How the points are linked:
q210 fi q425
q210 za q530
q210 ni q201
q210 su q266
q210 bu q317
q210 ze q869
q124 fi q530
q124 za q849
q124 ni q379
q124 su q869
q124 bu q344
q124 ze q876
q571 fi q355
q571 za q874
q571 ni q977
q571 su q166
q571 bu q416
q571 ze q575
q777 fi q88
q777 za q425
q777 ni q592
q777 su q921
q777 bu q122
q777 ze q266
q198 fi q437
q198 za q419
q198 ni q614
q198 su q600
q198 bu q295
q198 ze q160
q759 fi q23
q759 za q473
q759 ni q971
q759 su q843
q759 bu q701
q759 ze q123
q538 fi q977
q538 za q437
q538 ni q281
q538 su q292
q538 bu q269
q538 ze q600
q419 fi q673
q419 za q292
q419 ni q551
q419 su q198
q419 bu q299
q419 ze q667
q8 fi q307
q8 za q121
q8 ni q23
q8 su q105
q8 bu q593
q8 ze q885
q921 fi q344
q921 za q777
q921 ni q558
q921 su q530
q921 bu q289
q921 ze q849
q416 fi q581
q416 za q499
q416 ni q874
q416 su q510
q416 bu q843
q416 ze q644
q581 fi q371
q581 za q675
q581 ni q644
q581 su q699
q581 bu q939
q581 ze q416
q667 fi q419
q667 za q374
q667 ni q383
q667 su q160
q667 bu q967
q667 ze q551
q307 fi q379
q307 za q169
q307 ni q885
q307 su q367
q307 bu q558
q307 ze q8
q289 fi q511
q289 za q122
q289 ni q777
q289 su q151
q289 bu q281
q289 ze q88
q131 fi q374
q131 za q281
q131 ni q289
q131 su q551
q131 bu q538
q131 ze q511
q939 fi q745
q939 za q23
q939 ni q675
q939 su q5
q939 bu q8
q939 ze q843
q83 fi q451
q83 za q15
q83 ni q295
q83 su q874
q83 bu q971
q83 ze q135
q269 fi q874
q269 za q135
q269 ni q437
q269 su q575
q269 bu q451
q269 ze q387
q272 fi q281
q272 za q614
q272 ni q236
q272 su q511
q272 bu q198
q272 ze q122
q699 fi q557
q699 za q581
q699 ni q355
q699 su q971
q699 bu q5
q699 ze q510
q745 fi q105
q745 za q885
q745 ni q843
q745 su q420
q745 bu q307
q745 ze q939
q166 fi q15
q166 za q571
q166 ni q967
q166 su q135
q166 bu q510
q166 ze q299
q371 fi q5
q371 za q843
q371 ni q416
q371 su q557
q371 bu q745
q371 ze q581
q644 fi q416
q644 za q451
q644 ni q269
q644 su q355
q644 bu q675
q644 ze q874
q23 fi q885
q23 za q979
q23 ni q123
q23 su q939
q23 bu q121
q23 ze q759
q299 fi q166
q299 za q575
q299 ni q292
q299 su q295
q299 bu q355
q299 ze q967
q971 fi q123
q971 za q699
q971 ni q15
q971 su q499
q971 bu q473
q971 ze q32
q885 fi q8
q885 za q701
q885 ni q759
q885 su q745
q885 bu q169
q885 ze q23
q510 fi q699
q510 za q416
q510 ni q571
q510 su q32
q510 bu q371
q510 ze q355
q977 fi q575
q977 za q387
q977 ni q600
q977 su q967
q977 bu q874
q977 ze q538
q256 fi q207
q256 za q367
q256 ni q420
q256 su q121
q256 bu q201
q256 ze q259
q425 fi q236
q425 za q942
q425 ni q869
q425 su q777
q425 bu q863
q425 ze q210
q207 fi q652
q207 za q867
q207 ni q259
q207 su q169
q207 bu q869
q207 ze q256
q88 fi q289
q88 za q236
q88 ni q266
q88 su q344
q88 bu q272
q88 ze q777
q942 fi q317
q942 za q344
q942 ni q124
q942 su q425
q942 bu q383
q942 ze q530
q437 fi q387
q437 za q673
q437 ni q160
q437 su q538
q437 bu q135
q437 ze q198
q614 fi q160
q614 za q551
q614 ni q317
q614 su q272
q614 bu q419
q614 ze q863
q473 fi q979
q473 za q5
q473 ni q699
q473 su q759
q473 bu q259
q473 ze q557
q876 fi q124
q876 za q558
q876 ni q307
q876 su q201
q876 bu q921
q876 ze q379
q355 fi q510
q355 za q644
q355 ni q575
q355 su q15
q355 bu q581
q355 ze q571
q593 fi q558
q593 za q652
q593 ni q121
q593 su q379
q593 bu q266
q593 ze q169
q367 fi q867
q367 za q307
q367 ni q745
q367 su q256
q367 bu q876
q367 ze q105
q169 fi q593
q169 za q207
q169 ni q701
q169 su q307
q169 bu q592
q169 ze q121
q652 fi q592
q652 za q201
q652 ni q256
q652 su q593
q652 bu q210
q652 ze q207
q863 fi q614
q863 za q383
q863 ni q942
q863 su q122
q863 bu q667
q863 ze q317
q967 fi q299
q967 za q977
q967 ni q374
q967 su q673
q967 bu q571
q967 ze q292
q122 fi q272
q122 za q863
q122 ni q425
q122 su q289
q122 bu q160
q122 ze q236
q675 fi q843
q675 za q123
q675 ni q451
q675 su q581
q675 bu q23
q675 ze q499
q558 fi q849
q558 za q592
q558 ni q169
q558 su q876
q558 bu q777
q558 ze q593
q420 fi q259
q420 za q745
q420 ni q371
q420 su q979
q420 bu q367
q420 ze q5
q123 fi q759
q123 za q557
q123 ni q32
q123 su q675
q123 bu q979
q123 ze q971
q135 fi q83
q135 za q166
q135 ni q673
q135 su q269
q135 bu q32
q135 ze q295
q499 fi q675
q499 za q971
q499 ni q83
q499 su q416
q499 bu q759
q499 ze q451
q843 fi q939
q843 za q759
q843 ni q499
q843 su q371
q843 bu q885
q843 ze q675
q281 fi q600
q281 za q160
q281 ni q122
q281 su q131
q281 bu q437
q281 ze q272
q874 fi q644
q874 za q83
q874 ni q387
q874 su q571
q874 bu q499
q874 ze q269
q151 fi q383
q151 za q289
q151 ni q921
q151 su q317
q151 bu q131
q151 ze q344
q592 fi q266
q592 za q869
q592 ni q207
q592 su q558
q592 bu q425
q592 ze q652
q121 fi q169
q121 za q256
q121 ni q979
q121 su q8
q121 bu q652
q121 ze q701
q5 fi q420
q5 za q939
q5 ni q581
q5 su q473
q5 bu q105
q5 ze q371
q259 fi q256
q259 za q105
q259 ni q5
q259 su q701
q259 bu q867
q259 ze q420
q530 fi q942
q530 za q921
q530 ni q876
q530 su q210
q530 bu q151
q530 ze q124
q105 fi q367
q105 za q8
q105 ni q939
q105 su q259
q105 bu q379
q105 ze q745
q344 fi q151
q344 za q88
q344 ni q849
q344 su q942
q344 bu q511
q344 ze q921
q869 fi q210
q869 za q124
q869 ni q867
q869 su q592
q869 bu q942
q869 ze q201
q201 fi q869
q201 za q876
q201 ni q367
q201 su q652
q201 bu q530
q201 ze q867
q575 fi q571
q575 za q269
q575 ni q538
q575 su q299
q575 bu q644
q575 ze q977
q551 fi q667
q551 za q131
q551 ni q151
q551 su q614
q551 bu q292
q551 ze q383
q15 fi q32
q15 za q355
q15 ni q299
q15 su q83
q15 bu q699
q15 ze q166
q867 fi q201
q867 za q379
q867 ni q105
q867 su q207
q867 bu q124
q867 ze q367
q32 fi q971
q32 za q510
q32 ni q166
q32 su q451
q32 bu q557
q32 ze q15
q266 fi q777
q266 za q210
q266 ni q652
q266 su q849
q266 bu q236
q266 ze q592
q292 fi q967
q292 za q538
q292 ni q131
q292 su q419
q292 bu q575
q292 ze q374
q374 fi q292
q374 za q600
q374 ni q511
q374 su q667
q374 bu q977
q374 ze q131
q511 fi q131
q511 za q272
q511 ni q88
q511 su q383
q511 bu q600
q511 ze q289
q979 fi q701
q979 za q420
q979 ni q557
q979 su q23
q979 bu q256
q979 ze q473
q295 fi q135
q295 za q299
q295 ni q419
q295 su q387
q295 bu q15
q295 ze q673
q160 fi q198
q160 za q667
q160 ni q863
q160 su q281
q160 bu q673
q160 ze q614
q849 fi q921
q849 za q266
q849 ni q593
q849 su q124
q849 bu q88
q849 ze q558
q701 fi q121
q701 za q259
q701 ni q473
q701 su q885
q701 bu q207
q701 ze q979
q387 fi q269
q387 za q295
q387 ni q198
q387 su q977
q387 bu q83
q387 ze q437
q451 fi q499
q451 za q32
q451 ni q135
q451 su q644
q451 bu q123
q451 ze q83
q379 fi q876
q379 za q593
q379 ni q8
q379 su q867
q379 bu q849
q379 ze q307
q557 fi q473
q557 za q371
q557 ni q510
q557 su q123
q557 bu q420
q557 ze q699
q673 fi q295
q673 za q967
q673 ni q667
q673 su q437
q673 bu q166
q673 ze q419
q317 fi q863
q317 za q151
q317 ni q530
q317 su q236
q317 bu q551
q317 ze q942
q383 fi q551
q383 za q511
q383 ni q344
q383 su q863
q383 bu q374
q383 ze q151
q600 fi q538
q600 za q198
q600 ni q272
q600 su q374
q600 bu q387
q600 ze q281
q236 fi q122
q236 za q317
q236 ni q210
q236 su q88
q236 bu q614
q236 ze q425

The rows follow the links: the fewer symbols apart two points are, the more alike their rows tend to be.

Name the point of each row.
72 55 -32 82 -13 28 -11 -17 26 -56 -4 7 -114 -7 -59 33 3 6 1 -57 -25 56 42 -16 5 22 22 -2 -53 7 -42 -42 29 35 -28 -50 -39 51 80 -15 -51 73 -14 -13 3 7 21 2 14; point q699
119 12 -21 47 -48 40 -27 66 0 -50 -17 -17 -23 -33 -73 -38 26 16 21 -31 -25 13 81 -78 -10 55 67 -9 -17 -29 -51 18 -22 56 -83 26 -32 -30 25 4 -40 -18 -17 26 -17 -12 -19 -9 -15; point q15
131 18 -8 33 -50 31 -23 37 3 -41 -35 -4 -15 -7 -58 -15 11 6 1 -14 -16 29 91 -76 -13 41 66 -22 -16 -26 -70 6 -31 61 -94 3 -54 -27 -3 -2 -41 -15 -54 0 -22 -48 -27 8 7; point q644
106 56 -19 43 -20 16 -15 -9 17 -29 -19 8 -43 21 -37 26 -11 -4 -14 -26 -21 51 69 -41 0 43 59 -26 -41 -8 -81 -29 -8 50 -71 -36 -74 9 3 -7 -49 35 -81 -27 -17 -54 -3 22 31; point q510
-68 34 -42 -1 40 5 48 123 -36 -4 79 -30 64 -46 -17 -36 7 2 41 -24 -35 -54 -51 39 36 84 -5 -5 -43 10 -34 34 31 -28 -14 41 8 -60 3 -2 6 41 -10 40 -19 29 55 3 -33; point q374
37 41 -20 -9 -2 5 15 87 -22 -4 27 -20 77 -1 -21 -18 -5 -6 6 -2 -36 -19 29 -15 17 89 54 -29 -30 -13 -92 14 -13 13 -83 27 -57 -69 -43 -2 -26 3 -93 6 -38 -54 20 31 4; point q977
41 16 -12 -18 -6 11 12 95 -29 -2 22 -20 89 1 -23 -28 -1 -1 15 3 -29 -34 28 -21 11 85 55 -27 -19 -18 -81 32 -20 19 -86 39 -48 -80 -52 5 -9 -16 -82 18 -39 -55 4 19 -2; point q967
23 28 0 36 -5 3 -16 -118 40 -11 -29 27 -118 28 6 64 -18 -9 -25 -20 11 63 13 9 -3 -62 -13 4 -17 23 12 -61 22 15 36 -77 -13 92 57 -11 -20 52 10 -46 17 9 1 -4 29; point q745
27 64 -36 10 14 5 19 81 -12 -6 44 -11 43 2 -30 3 -10 -7 10 -20 -47 -6 18 1 28 90 49 -30 -54 3 -98 2 9 14 -81 11 -63 -43 -12 1 -33 44 -99 1 -40 -42 35 26 3; point q295
125 27 -13 34 -42 24 -22 16 9 -35 -27 -2 -15 6 -48 3 3 2 -1 -11 -20 30 84 -66 -7 41 72 -23 -20 -19 -76 -4 -28 59 -91 -1 -66 -12 0 -2 -49 -3 -68 -10 -18 -57 -20 16 18; point q451
-59 -64 52 -74 11 -33 1 -48 -5 51 -24 7 81 31 68 -7 -3 -10 -22 55 36 -26 -35 17 -21 -56 -31 15 63 -3 63 18 -30 -35 56 24 40 -12 -70 11 57 -72 24 -9 16 -6 -31 1 3; point q210
-110 -34 0 -38 36 -14 30 68 -24 24 45 -21 72 -39 24 -36 17 9 23 11 3 -65 -74 42 12 5 -47 16 16 1 53 35 11 -50 53 52 64 -47 -14 12 42 -23 55 37 7 56 16 -17 -36; point q151
108 12 -27 56 -42 46 -17 87 -6 -59 -5 -21 -25 -47 -82 -39 29 19 28 -44 -21 2 59 -68 -5 55 49 -9 -24 -25 -47 25 -12 52 -78 21 -22 -33 30 1 -42 -6 -3 35 -15 5 -8 -11 -16; point q83
-92 -28 31 -82 28 -43 18 -43 -11 65 -4 15 88 50 84 14 -23 -21 -28 58 23 -27 -44 50 -3 -42 -29 -2 41 15 35 9 -15 -42 50 10 20 -11 -83 9 48 -39 -8 -23 5 -26 -7 11 17; point q921
-76 39 -33 -9 56 -3 49 109 -35 11 81 -25 73 -25 -2 -21 -2 1 29 -20 -34 -53 -58 47 37 74 -8 -9 -48 13 -36 24 32 -34 -7 35 0 -57 -4 -1 5 48 -22 30 -24 17 54 9 -22; point q667
118 -11 17 25 -58 17 -48 -78 31 -25 -70 23 -78 27 -20 20 1 -1 -26 2 19 64 78 -61 -34 -47 27 -4 23 -12 -3 -24 -32 57 -30 -35 -28 47 9 -3 -33 -32 1 -29 6 -29 -46 2 27; point q473

Each walk starts at a row. The symbols on each line, taken left to right, move it on to the next point.
Each answer is a row, close to the row of the point it stands for.
start 23 72 -45 30 24 11 29 81 -12 -15 51 -19 26 -10 -43 -2 -10 0 13 -29 -39 -7 12 4 34 97 38 -24 -67 4 -97 -5 23 15 -68 3 -58 -35 5 -2 -35 63 -88 10 -31 -29 46 21 2
ni za za bu
31 60 -49 55 6 29 10 105 -14 -52 43 -28 -27 -46 -72 -15 7 11 32 -60 -45 -4 8 -14 24 83 30 -14 -62 0 -66 7 25 25 -59 11 -34 -24 59 -9 -42 62 -27 30 -21 16 40 2 -16
bu ni ni bu su
49 43 -51 65 -6 38 3 105 -14 -52 34 -23 -36 -52 -78 -22 22 18 34 -56 -42 -1 26 -25 19 82 30 -7 -53 -6 -58 16 25 29 -58 9 -22 -25 68 -8 -40 44 -8 32 -17 24 28 1 -22
start 93 57 -27 49 -16 17 -16 -22 19 -39 -4 11 -58 15 -44 36 -16 -8 -16 -28 -23 57 54 -31 3 33 47 -22 -41 1 -78 -38 16 43 -63 -46 -71 29 27 -14 -54 55 -79 -28 -9 -45 8 19 27
ni bu su su ni ze
22 75 -45 40 16 17 18 91 -10 -34 58 -21 9 -24 -50 -1 -5 -3 16 -46 -46 1 6 4 36 90 35 -25 -64 4 -90 -6 30 16 -63 3 -50 -32 20 -4 -39 70 -72 12 -29 -11 42 17 -3
bu fi fi za ni za
115 41 -12 40 -27 21 -21 2 14 -32 -24 5 -29 14 -48 13 -10 -4 -15 -12 -14 40 78 -54 -9 45 66 -28 -28 -12 -82 -15 -17 54 -83 -22 -78 -1 -3 -11 -47 19 -77 -18 -23 -59 -13 18 30
start -111 -20 32 -79 41 -47 18 -49 -10 69 10 10 96 47 84 19 -30 -24 -23 55 22 -37 -58 57 5 -32 -38 3 29 14 31 0 -1 -51 47 5 20 -6 -74 8 49 -22 -19 -20 3 -26 7 10 15
su fi ni za
-61 -70 48 -70 -5 -31 -1 -47 -9 45 -29 7 62 22 63 -17 -2 -2 -14 55 33 -35 -37 16 -23 -63 -33 17 64 -5 75 27 -31 -30 59 24 51 -10 -59 18 50 -75 54 -6 16 9 -35 -10 -1
fi za fi su bu ni ni za
-75 -51 45 -84 17 -44 9 -53 -9 63 -11 13 87 42 79 5 -16 -10 -25 60 34 -31 -27 34 -15 -46 -28 11 50 4 54 16 -29 -38 48 13 30 -16 -84 8 50 -58 5 -15 8 -20 -19 7 6
start 52 23 8 19 -17 -6 -21 -122 44 -15 -45 36 -94 46 5 65 -27 -11 -40 2 13 70 35 -9 -15 -48 7 -7 -5 12 -8 -61 3 29 12 -72 -33 81 20 -13 -34 40 -22 -50 15 -29 -18 11 39
su su fi su ni ze
79 43 -36 83 -22 34 -24 -8 30 -63 -8 1 -126 -24 -64 27 6 9 9 -53 -18 54 44 -31 -2 10 14 -1 -44 1 -30 -33 26 41 -25 -43 -30 54 86 -18 -53 60 6 -5 1 19 8 -17 0
fi su fi ze
113 -2 -13 71 -48 39 -40 -20 21 -53 -47 6 -121 -28 -64 -2 18 12 13 -37 -1 46 64 -58 -22 -11 14 7 -1 -10 7 -18 -3 50 -17 -20 -3 41 75 -10 -38 1 48 5 16 26 -24 -23 -5
start 102 -7 18 24 -50 11 -38 -94 34 -16 -70 26 -75 31 -6 36 -8 -8 -34 6 17 68 76 -54 -32 -45 28 -4 16 -13 -4 -31 -29 45 -24 -45 -37 51 5 -9 -30 -15 -17 -46 9 -40 -45 6 34
bu fi ze za ni ze fi
68 12 14 22 -27 -2 -32 -119 41 -14 -58 33 -87 53 6 60 -24 -16 -38 9 18 75 49 -19 -19 -48 12 -10 0 1 -15 -54 -7 37 0 -64 -39 73 9 -14 -29 18 -32 -50 10 -38 -20 12 46
ze za ze bu za ze ze
125 -18 10 50 -60 32 -52 -47 28 -44 -69 15 -94 -9 -51 1 21 17 -6 -15 15 48 75 -72 -29 -33 23 3 15 -24 11 -8 -27 60 -30 -22 -12 37 38 1 -36 -29 32 -6 10 -2 -50 -15 4
start -118 -10 20 -74 54 -50 34 -31 -14 65 34 11 81 37 75 23 -22 -20 -17 41 16 -30 -70 67 15 -23 -45 4 13 22 24 -4 6 -55 59 -2 21 -13 -58 6 44 3 -22 -20 5 -15 15 21 13
ni za su fi bu su su
-137 0 -1 -40 58 -27 40 17 -23 41 56 -1 53 -2 45 -1 -10 -4 1 11 0 -50 -95 76 27 -1 -54 12 -3 24 38 13 32 -63 70 15 43 -8 -14 0 38 24 19 5 5 36 41 -1 -13
bu su za su bu
-51 26 -32 2 34 11 37 131 -38 -12 81 -39 67 -60 -24 -48 20 11 41 -28 -29 -58 -37 24 34 77 -4 -2 -34 7 -26 32 22 -19 -23 56 13 -64 13 3 9 24 -1 48 -21 32 38 -3 -39
start 36 28 -2 33 -8 -1 -20 -122 37 -9 -40 30 -109 39 5 70 -21 -13 -31 -8 12 71 22 3 -8 -56 -6 -2 -12 18 -3 -64 13 20 20 -71 -24 91 35 -16 -26 46 -4 -45 15 -11 -6 2 35
ni bu ze ni za su fi ze
89 27 -31 88 -30 38 -28 0 24 -60 -18 7 -132 -27 -65 11 19 11 9 -58 -10 50 45 -38 -5 0 8 3 -36 -5 -11 -28 18 43 -20 -33 -15 50 90 -8 -47 40 27 4 12 24 -4 -10 2
ni fi su fi za fi fi
87 7 18 22 -38 4 -36 -107 42 -10 -69 33 -83 49 -3 45 -17 -8 -39 10 18 69 60 -37 -22 -48 23 -12 11 0 -12 -39 -18 44 -15 -53 -41 66 5 -11 -28 -3 -27 -51 11 -45 -35 12 38
start 116 -12 -1 66 -59 36 -49 -33 26 -54 -63 10 -107 -17 -56 -6 21 14 2 -24 11 45 72 -71 -28 -31 24 4 4 -19 7 -9 -22 49 -26 -24 -2 37 60 -3 -39 -11 41 2 6 12 -39 -15 2
ni za fi bu ze
122 -16 18 36 -63 22 -46 -64 29 -34 -77 12 -86 7 -33 7 11 12 -18 -7 16 54 85 -73 -32 -41 32 -3 18 -22 4 -17 -33 51 -30 -24 -21 37 26 -3 -29 -32 19 -15 13 -23 -54 -10 16
su fi fi za ze ni
96 7 -26 79 -47 39 -35 -15 25 -63 -34 0 -129 -29 -61 2 19 10 15 -48 -3 49 50 -52 -16 -7 15 9 -14 -6 0 -20 5 47 -19 -34 -7 51 89 -13 -34 24 40 2 11 29 -16 -19 -10
start 124 14 -14 40 -53 36 -26 50 -3 -41 -32 -15 -17 -19 -63 -28 16 8 14 -24 -20 17 83 -78 -14 48 64 -15 -7 -29 -57 15 -31 55 -88 14 -41 -30 11 1 -41 -20 -37 12 -16 -28 -26 3 2
za fi su ze ni ni
24 1 -16 -7 -13 22 6 130 -37 -14 33 -35 83 -44 -41 -60 24 14 39 -7 -25 -47 15 -32 7 79 35 -12 -8 -24 -42 57 -16 8 -64 68 -2 -88 -23 10 5 -40 -24 51 -33 -8 1 -1 -31
za su fi ni bu za ze
39 13 -11 -13 -12 11 12 102 -28 -4 18 -28 95 -14 -27 -44 13 3 22 6 -20 -39 27 -31 6 79 51 -21 -12 -23 -69 44 -27 17 -79 49 -38 -85 -49 8 -6 -26 -66 29 -29 -40 3 12 -11
start -12 -3 -24 2 8 20 16 141 -42 -14 49 -34 67 -55 -43 -62 25 13 45 -20 -23 -60 -18 -12 18 79 16 -6 -19 -21 -24 55 6 -2 -33 62 10 -74 1 15 2 -13 4 54 -19 26 19 -4 -41
bu su ni su fi bu fi su
92 23 -35 58 -30 43 -15 96 -11 -61 14 -28 -33 -57 -84 -39 30 16 40 -52 -24 4 57 -63 5 66 49 -3 -29 -22 -46 24 3 47 -70 22 -16 -30 50 -9 -40 9 4 38 -15 15 1 -10 -24
fi fi su bu ni za
84 67 -28 66 -12 20 -11 -19 25 -38 -7 7 -81 12 -46 35 -12 -11 -13 -40 -28 52 47 -23 9 36 36 -15 -53 5 -74 -44 20 39 -49 -48 -64 39 40 -14 -57 61 -67 -21 -13 -28 12 15 24
